Each row has a name. After each piece below comes the name of the row it's from, unless a question asks for something else. Each question is about the rows just above it. Some pieces are copies with a little noise. Places in a row count from 0.

Columns, left to right: J F R G V P Z
[103 159 157 126 160 143  56]  goge
[111 116 132 145 176 175  74]  limav
[172 113 100 108 189 172 104]  bimet
[129 126 173 158 152 161 125]  bupe
[160 159  96  94 136 133 128]  Gezil
[140 132 132 157  53 193 159]  lubat
[107  84 163 115  83 133 119]  fuzun
[124 151 123  79 123 100 116]  mup
[123  93 144 101 158 166 158]  Dus
[126 130 154  80 116 121 161]  kero
[106 135  81 102  96 120 120]  Dopud
[129  95 123 181 135 108 105]  vadov
The value that Dus holds more than once:
[158]
[101  80] is in which column, read top down?
G

Columns, left to right: W L C A M N X H D
[164 104 146 128 144 128 155 128 103] -> fuzun
[190 149 101 143 135 159 121 130 109] -> Dus
[154 101 124 152 145 145 173 135  98] -> lubat
[164 104 146 164 144 126 155 128  68] -> limav
Which column holds this, read top down? [104 149]
L
Which value appears more than once in fuzun?
[128]

Columns, left to right: S Y K T
[145 102 145 133] = mup
[106 122 125 155] = lubat
[184 158 184 185] = Dopud
[146  84 146 127] = limav
[108 169 108 130] = bimet
[108 134 108  65] = bupe
[106 122 106 155] = Gezil
[ 88  94  88 104] = goge
[114 132 114  84] = fuzun
[ 91 110 142 142] = kero
[110 110 110 110] = Dus
The value that kero holds more than once:
[142]
which: [184 158 184 185]
Dopud
The value that Dus holds more than once:
[110]

Columns, left to right: fulup tapaz Doreb nim gez Zive lugif giti gemu
[ 98 118  86 153  63  94 129 104 179] : vadov
[127  92 127 140 155  94 148 142  99] : mup
[ 98 118  86 153 142  94 129 104 179] : Gezil
[128 104 136 129 151  94 136 144 110] : bimet
[139 127 150 115 159  94 126  94  94] : limav
Which column holds this, read top down? [148 129]
lugif
Which column holds this, read top down? [ 86 136]
Doreb
Which column holds this, read top down? [104 142 104]
giti
The value that limav holds more than once:
[94]
which: [139 127 151 117 159  94 126  95  92]
limav
Where in the named rows is [63]?
vadov, 4

Columns, left to right: gep badu tus tegi Zuz kor
[151  77 109 119 127 123] : fuzun
[141  86 141 141 141 124] : Gezil
[136 141 121 149 149 119] : mup
[115 157  97 134 133 124] : kero
[128 148 140 124 185 131] : Dopud
[184 133 133 136 126 125] : bupe
[141  86 133 137 129 124] : lubat
[141 141 141 130 143 141] : bimet
Which column holds this, read top down? [124 119]
kor
Where in the named rows is [184]?
bupe, 0
Row and place of [125] in the named rows:
bupe, 5
Repeated in bimet:
[141]
Which value appears more than once in Gezil?
[141]
[149 134 124] is in which column, read top down?
tegi
The value that mup holds more than once:
[149]

Columns, left to right: favin soteb nesin gora dil gapa vetiv
[ 42 161 127 125 214 200 147] -> lubat
[126 134  56  86  92  80  60] -> bupe
[134 176  63 134 134  82 100] -> goge
which: [134 177  63 134 133  83  99]
goge
which: [ 43 160 127 126 214 200 148]
lubat
Row and place of [126] in the named rows:
bupe, 0
The value that goge holds more than once:
[134]
Which column holds [ 60 100] top down?
vetiv
[ 86 134] is in which column, read top down?
gora

Columns, left to right: vosi Kot rif Sigi rola zil
[134 168 151 148 166 167] : bimet
[157 143 145 113  91 103] : lubat
[120 119 126 123 112 108] : goge
[127  99 112 110 102 114] : kero
[164 138 131  98  91 140] : mup
[181 168 151 104  91 130] : vadov
[167 171 171 145 171 199] : bupe
[147 163 148 141 150 162] : Dus
[157 148 137 113 112 146] : Gezil
[147 143 137 123 123 130] : Dopud
The value that bupe holds more than once:
[171]
[ 91 112 102  91  91 171 150] is in which column, read top down?
rola

Columns, left to right: Kunev vival dival rez Vep
[147 138 149 147 147] : mup
[103 128 161 194 130] : bupe
[ 98 113 157 151 120] : limav
[155 118 123 127 119] : fuzun
[118 117 125 180 125] : Dus
[128] is at row and place
bupe, 1
which: [155 119 122 127 119]
fuzun
Repeated in Dus:
[125]
Which value appears more than once in mup?
[147]

Columns, left to right: Q U E B
[186  93 121 100] = goge
[142 208  76 138] = lubat
[186  93 147 100] = Dus
[186  93 120 100] = kero
Row and place of [147] in the named rows:
Dus, 2
which: [186  93 121 100]
goge

Columns, left to right: ruva mol sapu medep kiga gopo kilak Bisaf
[ 69 165 101  80 115 154 160  94] = Gezil
[ 89 157 146  91 117 151 129  50] = goge
[121 191 151 115 177 157  93 169] = limav
[ 84 159  86  74 119 167 161 106] = bimet
[ 84 138 178 136 173 182 113 173] = kero
[122  89  68  96 214 104 132  93] = lubat
[146 172  80  79 151 179 121 147] = fuzun
[118  85 129  84 203 105 112  91] = vadov
[136 126 119 164 206 136 182  95] = Dus
[135 106 124 122 214 113 163  96] = mup
[ 63 166 124  87 113 145 152  70] = Dopud
Where in the named rows is [69]?
Gezil, 0
which: [ 81 158  86  72 118 168 160 107]
bimet

Columns, left to right: sab kuber sef Kugu Vaket golor timo vok
[120 118 141 137 169 176  92 160] -> mup
[123 100 129 119 106 126 109 151] -> fuzun
[ 98 120 121 144 170  94 137 145] -> kero
[176 125 120 120 176 120 124 128] -> Dus
[132 141 109 114 129 121 132 171] -> lubat
[ 69 126 132 119 134  88 147 195] -> Gezil
[124 115 115 133 154  83 152  49] -> limav
[169 112  93 163 149 163 102 140] -> Dopud
[129  99 136 123 141 168 140 175] -> goge
Which column holds this, read top down? [176 126  94 120]
golor
Which value appears more than once in lubat?
[132]
Which column holds [147 152 102] top down?
timo
Which column holds [133 163 123] top down?
Kugu
[93] is at row and place
Dopud, 2
Repeated in Dopud:
[163]
Row and place of [125] in the named rows:
Dus, 1

Columns, left to right: Rogod Mabik pusu Veki mima Kig
[168 114 119 166 119 135] : goge
[172 128 115 136  97 137] : Gezil
[108 132 164  99 152 101] : Dus
[ 89 135 154 103 148  97] : bimet
[140 140 117  89 140 116] : limav
[164 117 113 166 114 136] : bupe
[123 118 146 116  96 171] : Dopud
[ 62 135 132  88 143 121] : kero
[ 87 139 123  92 160 116] : vadov
Which column holds [140 117 118] top down?
Mabik
Which value appears more than once in goge?
[119]
The value that limav holds more than once:
[140]
Which column holds [ 99 103  89 166 116  88] top down?
Veki
Row and place of [137] in the named rows:
Gezil, 5
Row and place of [139] in the named rows:
vadov, 1
Which column holds this, read top down? [103  89]
Veki

Columns, left to right: Teb nuba zugu fota nof
[156  81 172  84  70] : lubat
[ 94 163 110 151  94] : limav
[172  85 179 172 175] : Gezil
[189  97  83  97 176] : bimet
[106 163 121 171  81] : mup
[163  85] is in which column, read top down?
nuba
The value that Gezil holds more than once:
[172]
Which value appears more than once in bimet?
[97]
[ 84 151] is in which column, read top down?
fota

Columns, left to right: loteb sel famo tak Dake vili sop mer duku
[122 109  95 158  98 126 149 114 138] : mup
[122 119 122 153 114 135 129 117 145] : limav
[128 157 155  82 153 129 100 130 120] : Gezil
[138 150 127  66 138 122 111 136 106] : kero
[140 114 139 145 136 118 117 144 125] : bimet
[128 121  93 115 104 121 140 121 121] : Dopud
Which column holds this, read top down? [145 120 106]
duku
which: [122 119 123 153 114 135 128 116 146]
limav
Row and place of [82] in the named rows:
Gezil, 3
which: [122 109  95 158  98 125 150 114 138]
mup

